Each row of numbers belongs to one of the nodes below and depends on some of the facts about them. Some rows are named. Which node is each other row?

There are 2 kinds of fact about the nodes: Ω, ζ.
Ω(navas, a); Ω(koti, a); Ω(koras, a)
Ω(deflo, c); Ω(bevu, c); Ω(dusteme, c)
Ω(bomivi, a); Ω(goge, b); Ω(dabrok, b)
Ω(brabri, a); Ω(bona, a); Ω(natru, c)
Ω(kluflol, c); Ω(steplor, c); Ω(pluzir, b)
Ω(viplo, b); Ω(voflem, a); Ω(pepas, a)
Ω(deflu, b); Ω(neral, b); Ω(trure, a)
Ω(fetas, b); Ω(gizis, b); Ω(drabes, b)
Ω(nepludir, b); Ω(piben, a); Ω(fluzar, a)
Ω(zeleskom, c); Ω(megrifler, b); Ω(niklan, b)
Ω(fofon, b); Ω(skilil, a); Ω(rizi, b)
Ω(tapus, c); Ω(govekel, a); Ω(nelustil, a)
Ω(sosak, c); Ω(satrur, c); Ω(skitram, a)
Ω(pluklin, a); Ω(dresi, c); Ω(plifu, a)
Ω(flivo, c); Ω(drikovos, b); Ω(gakler, b)
Ω(tistor, b); Ω(tronar, a); Ω(grustak, c)
Ω(drutom, a); Ω(drezo, b); Ω(pluzul, b)
Ω(klora, a); Ω(drazoke, a); Ω(grosko, a)
Ω(skebir, c); Ω(zedum, a); Ω(dostem, b)
Ω(stasin, a); Ω(keklen, b); Ω(sunam, a)
Ω(stasuskul, b); Ω(pagran, c); Ω(gisar, a)
Ω(plubrotrus, a); Ω(sulen, c); Ω(madros, c)
Ω(flumun, a); Ω(lugadruk, c); Ω(vakle, b)
Ω(gilam, c); Ω(fotrifis, b); Ω(likas, c)
Ω(skefle, a); Ω(gosas, a); Ω(plesum, c)
Ω(nekatris, c); Ω(klevul, b); Ω(stotri, a)
Ω(fluskor, a); Ω(dokor, c); Ω(fatra, b)
Ω(pozas, a); Ω(moskal, c); ζ(navas, grosko)
ζ(navas, natru); ζ(navas, govekel); ζ(goge, tistor)
ζ(goge, likas); ζ(goge, dresi); ζ(goge, pepas)
ζ(deflu, plifu); ζ(deflu, gisar); ζ(deflu, nekatris)
ζ(deflu, dostem); ζ(trure, likas); ζ(drabes, dostem)
ζ(drabes, brabri); ζ(nepludir, pagran); ζ(nepludir, zeleskom)
ζ(nepludir, skilil); ζ(nepludir, dokor); ζ(fluzar, skefle)
ζ(fluzar, deflo); ζ(fluzar, bona); ζ(fluzar, tronar)
ζ(fluzar, plesum); ζ(niklan, plifu); ζ(niklan, flumun)
ζ(tapus, likas); ζ(tapus, gilam); ζ(tapus, drutom)
ζ(tapus, dokor); ζ(sosak, dabrok); ζ(sosak, govekel)
ζ(skitram, klevul); ζ(skitram, vakle); ζ(skitram, grustak)
ζ(skitram, bomivi); ζ(skitram, stasuskul); ζ(drikovos, skefle)
ζ(drikovos, gakler); ζ(drikovos, zedum); ζ(drikovos, rizi)
ζ(drikovos, skebir); ζ(drikovos, megrifler); ζ(drikovos, voflem)
ζ(drikovos, dusteme); ζ(drazoke, pluklin); ζ(drazoke, dabrok)
ζ(drazoke, rizi); ζ(drazoke, drezo); ζ(drazoke, bomivi)
ζ(stasin, gakler); ζ(stasin, kluflol); ζ(stasin, fatra)
ζ(sunam, keklen); ζ(sunam, steplor); ζ(sunam, likas)
ζ(sunam, neral); ζ(sunam, gizis); ζ(sunam, viplo)
ζ(sunam, dostem); ζ(sunam, satrur); ζ(sulen, piben)
ζ(sulen, plubrotrus); ζ(madros, deflo); ζ(madros, pluzir)
ζ(lugadruk, dusteme); ζ(lugadruk, stasuskul); ζ(lugadruk, klora)
ζ(fotrifis, piben); ζ(fotrifis, flivo); ζ(fotrifis, pluzul)
ζ(fotrifis, koti); ζ(gosas, tronar); ζ(gosas, grustak)
ζ(gosas, rizi); ζ(gosas, koti); ζ(stotri, pozas)
ζ(stotri, grustak); ζ(stotri, skilil); ζ(stotri, fofon)
ζ(stotri, koras); ζ(fluskor, kluflol); ζ(moskal, bomivi)
ζ(moskal, skebir)

Some nodes and their rows:
-11.8; 30.8; -3.8; 9.2; 2.2; -21.7; -10.6; -1.5; -32.4: skitram
-10.7; 6.4; 11.0; -6.1; -1.5; 10.0; 7.3; 1.5; -9.2: stasuskul
-11.8; 9.5; -2.6; 14.0; -4.6; -21.7; -3.3; -9.8; -9.8: lugadruk
-11.2; 1.8; 4.8; -6.3; -1.4; 0.9; 19.7; -7.0; -1.6: dusteme
-8.9; 25.4; -3.4; 14.5; 5.7; -22.7; -8.4; -1.4; -25.8: gosas
0.8; 9.9; 0.8; -6.2; 9.4; 2.4; 9.6; 3.0; -6.0: koti
5.5; 4.1; 0.7; -7.4; 8.1; 5.8; 7.9; 3.6; 0.2: grosko
6.4; 12.7; -4.0; 16.6; 6.6; -18.0; -15.3; 1.2; -5.0: navas
-4.4; 3.7; 6.6; -6.7; 0.3; 0.7; 14.4; -7.1; 5.3: natru
12.2; -30.4; -35.7; -20.6; -43.1; 4.2; -52.3; -2.1; 4.8: likas
31.4; -10.8; -22.2; 12.8; -11.4; -13.5; -57.4; 4.1; 16.6: sunam
10.8; -28.3; -31.7; 2.2; -39.7; -2.6; -67.4; 3.9; -3.1: goge
8.9; -25.1; -38.3; 0.3; -41.6; -14.3; -62.9; -4.8; -0.6: tapus
-3.1; -6.8; -4.9; -12.7; -11.0; 4.4; 2.5; -5.6; 4.1: gilam
21.9; 4.3; 21.2; 10.1; 13.9; 6.0; -10.9; -0.1; 32.6: dostem
-2.6; -7.9; -6.9; -12.5; -13.5; 3.3; -1.6; -6.0; 2.4: dokor
1.0; -5.9; 7.8; -7.1; -2.6; 13.9; -1.3; 2.7; 5.7: keklen
-2.0; -6.1; -7.4; 11.3; -14.3; -6.2; -30.3; 2.1; -6.2: nepludir
1.4; -6.3; 7.6; -7.1; -2.2; 14.9; -1.2; 2.4; 5.7: neral
-1.2; 14.5; -8.4; 9.9; 0.9; -16.8; -15.1; 0.8; -15.9: stotri
-5.0; -0.9; 9.6; -7.5; -0.7; 13.7; 5.1; 1.4; -2.1: fofon
3.5; 3.4; -1.0; -9.4; 5.8; 6.3; 8.8; 4.2; -3.5: pozas
-6.8; -3.2; 8.6; -6.6; -1.1; 14.0; 9.8; 2.5; -1.6: megrifler
4.7; 0.6; -2.0; -8.0; 6.3; 6.5; 7.8; 5.5; -0.1: nelustil
16.7; 5.2; 5.2; -0.6; 14.4; 4.0; 3.8; 2.9; 13.8: brabri
-4.3; 2.8; -2.3; 17.6; -1.9; -20.8; -5.5; -8.7; 1.6: madros
-12.8; -52.4; -12.8; 14.6; -0.2; 2.9; 45.3; 2.2; 14.2: kluflol
-3.9; -0.8; 10.3; -4.8; 0.6; 12.6; 6.7; 1.8; 0.6: pluzul
-3.1; -3.2; 9.3; -5.7; -0.5; 12.8; 4.3; 2.7; 1.8: fetas

Rows to name:
Some rows may be nodes named above.
5.2; 3.8; -0.1; -7.1; 8.2; 5.1; 8.4; 3.9; 0.6  grosko
5.2; 4.6; 0.9; -3.2; 9.9; 2.3; 7.6; 3.5; 0.0  piben
-9.2; 23.1; 2.9; -10.4; 6.3; -1.4; 10.1; 0.4; -23.3  bomivi
21.3; 4.6; 22.6; 10.2; 12.8; 6.6; -10.8; 0.5; 32.9  dostem
5.1; 3.7; 0.4; -6.9; 8.3; 5.0; 9.1; 3.9; 0.3  grosko
21.2; 4.3; 21.5; 9.5; 14.4; 6.1; -10.6; 0.1; 32.3  dostem
6.2; 1.2; -0.6; -5.4; 8.7; 4.9; 9.0; 4.3; 1.0  plubrotrus
-6.4; -4.5; 9.1; -7.0; -0.5; 14.2; 9.8; 2.6; -1.6  megrifler
-4.8; 6.8; 6.2; 19.1; 0.5; -11.4; -14.5; -1.5; -4.9  fotrifis
-5.2; -50.8; -28.0; 35.0; 2.7; -12.7; 20.1; 12.4; 3.7  stasin
-7.8; -22.8; 2.8; 1.1; -0.3; 14.7; 17.9; 5.1; 4.1  fatra
4.6; 0.9; -2.1; -8.6; 5.8; 6.9; 7.6; 4.1; -0.4  nelustil
16.1; 8.9; 16.7; 30.9; 13.0; -13.3; -21.2; -1.5; 23.6  niklan
-15.0; 10.2; 11.9; -5.6; 0.9; 7.4; 11.0; 0.3; -14.0  rizi
1.0; 8.9; 0.3; -9.8; 7.1; 4.8; 9.5; 3.5; -6.3  pluklin
0.4; 7.0; -7.8; 16.7; 5.8; -17.9; -7.8; 1.7; -10.4  fluzar
5.7; 1.8; -0.4; -6.3; 7.7; 5.0; 8.6; 3.9; 0.6  plubrotrus
-9.6; 11.9; 13.7; -5.9; 2.7; 7.8; 6.1; 0.6; -7.5  dabrok
-11.1; -23.2; 1.8; 2.4; 0.2; 13.7; 21.0; 5.8; 2.0  gakler
-3.0; -50.8; -27.9; 35.9; 2.9; -13.5; 16.7; 10.9; 5.1  fluskor
4.0; 11.6; 3.1; -4.0; 10.3; 1.6; 7.0; 2.4; -3.2  govekel
28.9; 11.4; 22.7; 36.0; 19.6; -16.1; -29.3; -2.3; 38.8  deflu
-8.5; 12.3; 15.2; -5.4; 2.5; 8.3; 5.6; 0.0; -8.3  dabrok
5.7; 4.9; 0.1; -3.2; 9.8; 2.3; 7.9; 3.5; 0.6  piben
-4.6; 3.1; -2.9; 17.7; -2.2; -21.1; -6.0; -8.7; 1.2  madros
-14.7; 16.3; 7.5; -8.2; -0.3; -4.0; 16.0; -9.9; -11.5  grustak
24.1; -29.3; -50.3; 0.4; -40.9; -11.4; -81.7; 7.0; -3.4  trure
3.5; 1.4; -1.9; -7.6; 7.2; 6.1; 10.2; 4.4; -1.1  bona
-7.2; 21.5; 4.4; 16.7; 0.3; -24.6; -8.7; -11.9; -6.8  sosak
-3.7; -3.4; 10.0; -4.0; 0.6; 12.9; 6.8; 1.8; 1.8  pluzir
5.3; 4.8; 12.3; -1.4; 6.9; 0.9; 13.6; -7.4; 18.0  nekatris
-14.6; 8.6; 5.9; -8.4; -1.4; -0.9; 19.4; -7.7; -8.4  skebir
-0.5; -10.2; 1.1; -11.0; -9.8; 15.3; -6.1; 3.7; -0.1  tistor
-5.0; -51.1; -27.9; 35.0; 3.6; -12.3; 20.4; 11.2; 3.9  stasin
-6.6; 1.5; 5.5; -4.2; 1.2; -0.4; 16.9; -6.6; 4.2  deflo
0.1; 1.2; -3.3; -6.4; 7.7; 5.0; 12.6; 3.9; -4.2  skefle
-4.5; 7.0; 5.8; 18.6; -0.2; -11.0; -14.5; -0.4; -4.5  fotrifis
-19.1; -0.6; 0.3; 18.8; -3.2; -10.6; 0.0; 0.8; -19.4  drikovos
-11.4; 32.1; -1.8; 11.5; 5.0; -23.3; -9.0; -2.2; -30.6  drazoke

